[[ -3   5  10  11   3 -15 -25 -22 -17  -7   9  13   0   8  16]
 [ -2   1   3  34  -9 -18 -21  -7  -4  11  22  -8  -2  14  -9]
 [ -8 -16   3 -33  -9  16  16  26  16   9 -13   3 -13 -23   6]]
->
[[ -3  10   3 -25 -17   9   0  16]
 [ -2   3  -9 -21  -4  22  -2  -9]
 [ -8   3  -9  16  16 -13 -13   6]]

[[ -8  15   2   2 -25]
 [ 26  18   3   3  -2]
 [-27 -40 -37 -31  29]]
->
[[ -8   2 -25]
 [ 26   3  -2]
 [-27 -37  29]]

[[ -8  11  18 -10  16   5 -11]
 [-28 -18  -3  -1  -3  24   4]
 [-12   2  29 -14   6   8  21]
 [ 14  14  -5  -3 -22 -27   1]
 [ 10  17  19  -8  19  -6 -12]
 [ -1  23 -10   0  38 -11   7]
 [-10  -4   8 -15 -24  -6   9]
 [ 19 -12 -15  14   5   3  -3]
 [ 18   5 -11   1 -20 -23  16]
 [-30  20 -24  -7   3 -23   8]
 [-18  12  13 -16 -18 -14  -4]
 [ 12  -5  23   5  15  19  -2]]
->
[[ -8  18  16 -11]
 [-28  -3  -3   4]
 [-12  29   6  21]
 [ 14  -5 -22   1]
 [ 10  19  19 -12]
 [ -1 -10  38   7]
 [-10   8 -24   9]
 [ 19 -15   5  -3]
 [ 18 -11 -20  16]
 [-30 -24   3   8]
 [-18  13 -18  -4]
 [ 12  23  15  -2]]

[[ 17   2 -11 -18 -32  14   1  22  13   8 -12]
 [ -6   0  16   0  -9  22   0 -18 -21  10  14]
 [  5 -14 -10   5  -1  40  20   6 -27   5  -3]
 [ -5 -13 -12  18  23 -28 -17 -36 -15  36 -13]]
->
[[ 17 -11 -32   1  13 -12]
 [ -6  16  -9   0 -21  14]
 [  5 -10  -1  20 -27  -3]
 [ -5 -12  23 -17 -15 -13]]

[[ 15  -3  38  25  31]
 [ -2 -10   4   5  23]]
->
[[15 38 31]
 [-2  4 23]]

[[-15   4   3  25]
 [-10  -9  -8 -25]
 [ 29 -25 -15 -33]
 [  0   9  37  25]
 [ 21  13 -23 -32]
 [  6   3 -19 -29]
 [-13   3  20  10]
 [  0  11  38  34]
 [-13   2  -6  -9]
 [-10 -20 -24 -21]
 [ 18  12 -22 -27]]
->
[[-15   3]
 [-10  -8]
 [ 29 -15]
 [  0  37]
 [ 21 -23]
 [  6 -19]
 [-13  20]
 [  0  38]
 [-13  -6]
 [-10 -24]
 [ 18 -22]]
---
[[ 15  -2  12 -18]
 [ -6   2   1 -41]
 [ -5 -15   5 -13]
 [  3   5   9 -15]
 [ -6  10   2 -38]]
->
[[  2   1]
 [-15   5]]

[[-13   8  28 -21]
 [-18  -9   7  32]
 [  2   5  21 -21]
 [ 10   7 -24  11]
 [ 10  14  22 -33]]
->
[[-9  7]
 [ 5 21]]

[[ 34 -14  12 -13  17]
 [ 20 -20  -3   1 -10]
 [-22  13 -23   6  12]]
->
[[-20  -3]
 [ 13 -23]]

[[  7 -12   4]
 [ -6 -14  -8]
 [-20 -42 -17]
 [-28 -20  17]]
->
[[-14  -8]
 [-42 -17]]

[[ 28 -34  21]
 [ 42  -9  12]
 [ 42  18   0]
 [ 35 -10  12]]
->
[[-9 12]
 [18  0]]

[[-27  34  -5   7   7]
 [ -1  24 -24 -11  -4]
 [ 11 -34 -23  20  -5]]
->
[[ 24 -24]
 [-34 -23]]

[[-29 -24  -8 -22   9]
 [ 22  -2   2 -25   2]
 [-20  42  32  11 -21]]
->
[[-2  2]
 [42 32]]

[[ -5 -30  15]
 [ 23 -36   7]
 [-19  18 -12]
 [  8  -6 -10]
 [  2 -10 -21]]
->
[[-36   7]
 [ 18 -12]]
